Below are the code and all the weights of a small trained network. Each question names an input and a class and asks about switching units off, where a switched-off unit gives its printed mean instead of its output.

import numpy as np


def w(rows, s, z=0):
    codes = np.array(rows[::2]) - 128.0
    scale = np.full(codes.shape[1], s)
    scale[-1] = z or s
    return codes * scale


def norm(h):
    return h / np.sqrt((h * h).mean(-1, keepdims=True) + 1e-5)


def f(y):
    return y / 2 * (1 + np.tanh(0.7978845608 * (y + 0.044715 * y**3)))


def log_softmax(a):
    a = a - a.max(-1, keepdims=True)
    return a - np.log(np.exp(a).sum(-1, keepdims=True))


def net(x, mask):
    res = np.array(x, float).reshape(1, 3) / 4 @ E
    u = 0
    for l in range(2):
        y = f(norm(res) @ A[l][:, :-1].T + A[l][:, -1])
        res = res + np.where(mask[u : u + 5], y, B[l][:, -1]) @ B[l][:, :-1]
        u += 5
    return log_softmax(norm(res)[-1] @ U[:, :-1].T + U[:, -1])


A, B = {}, {}
E = w([
[253,97,132],'x0',
[114,109,162],'x1',
[121,27,94],'x2',
],0.0059)
A[0] = w([
[130,64,2,85],'0.n1',
[137,52,144,120],'0.n2',
[84,53,139,25],'0.n3',
[156,152,110,251],'0.n4',
[156,249,141,154],'0.n5',
],0.0095,0.003)
B[0] = w([
[114,127,255,211],'0.n1',
[58,162,163,176],'0.n2',
[93,162,189,164],'0.n3',
[15,135,122,194],'0.n4',
[94,78,210,255],'0.n5',
],0.0085,0.004)
A[1] = w([
[21,49,178,174],'1.n1',
[18,188,98,237],'1.n2',
[99,54,207,188],'1.n3',
[116,88,13,158],'1.n4',
[255,109,225,8],'1.n5',
],0.0067,0.0015)
B[1] = w([
[237,182,125,254],'1.n1',
[145,63,82,193],'1.n2',
[103,188,76,228],'1.n3',
[107,80,218,112],'1.n4',
[2,136,73,164],'1.n5',
],0.007,0.0073)
U = w([
[130,82,229,186],'0',
[72,118,7,62],'1',
[151,160,110,175],'2',
[227,111,139,3],'3',
],0.014,0.0044)

Each question gives the input, the list of numbers given to net, and the class t.
The units are the neurons (one row each of A and B). Each row of codes is followed by its name. A weight is (code - 128) times the scale printed after its matrix; where a second scale follows, it is the last column's (A, B and U).
mask holds one flag per neuron, layer by layer. A switched-off neuron (its flag False) gives its mean, the last column of its row in B, instead of its output. The means were averaged over made-up inputs and are rounded, as every weight is.
A unit's drop is (log p(t) with every unit on - log p(t) with that unit switched off) / (log p(t) with every unit on - log p(t) with every unit switched off).
The circuit of an input: a set's keep is (log p(t) with only the set's units on - log p(t) with every unit switched off) / (log p(t) with every unit on - log p(t) with every unit switched off). Starting from all 10 units, units are removed one at a time, each time the one whose removal leaves the highest keep (on an exact tie, the one counted first), for as long as the keep stays at least 0.8.
circuit, biggest first: the units of the circuit, biggest drop first
most important unit: the unit with the biggest drop
k most important neurons: the k neurons with the biggest drops, biggest first
k most important neurons of layer l: the k neurons of layer l with the biggest drops, biggest first
input [7,-4,2], class 1: 2 most important neurons	1.n5; 1.n1
input [3,4,2], class 2: circuit, biggest first	0.n2; 0.n5
input [-3,-5,5], class 0: circuit, biggest first	0.n1
input [8,5,-4], class 1: circuit, biggest first	1.n5; 0.n1
input [4,0,2], class 1: 3 most important neurons	0.n5; 1.n5; 0.n3
input [-3,-3,-2], class 3: 2 most important neurons of layer 0	0.n5; 0.n2
input [6,3,4], class 1: circuit, biggest first	0.n5; 1.n5
input [0,2,0], class 3: 3 most important neurons of layer 0	0.n1; 0.n4; 0.n5
input [-3,0,2], class 3: circuit, biggest first	1.n5; 0.n4; 1.n1
input [-5,-5,6], class 0: 3 most important neurons	0.n1; 0.n3; 1.n5
input [8,-1,-4], class 1: circuit, biggest first	1.n5; 1.n1
input [-2,3,-1], class 3: 2 most important neurons	1.n5; 0.n1
input [-4,-6,3], class 2: 2 most important neurons	0.n1; 0.n5
input [-1,-5,-6], class 0: most important unit	0.n5
input [-4,8,5], class 2: 3 most important neurons of layer 1	1.n1; 1.n3; 1.n4
input [2,7,3], class 2: circuit, biggest first	0.n5; 1.n3
input [-3,2,2], class 3: 3 most important neurons	1.n5; 0.n4; 1.n1
input [-1,1,1], class 3: 3 most important neurons	1.n5; 0.n5; 0.n4
input [-1,1,0], class 3: 2 most important neurons of layer 0	0.n3; 0.n1
input [3,-6,-6], class 0: circuit, biggest first	0.n5
input [3,8,2], class 2: 2 most important neurons	0.n2; 0.n5
input [6,-6,3], class 1: 2 most important neurons of layer 1	1.n5; 1.n1
input [-3,-1,6], class 0: 2 most important neurons	0.n1; 0.n3
input [6,4,2], class 1: 2 most important neurons	1.n5; 0.n5
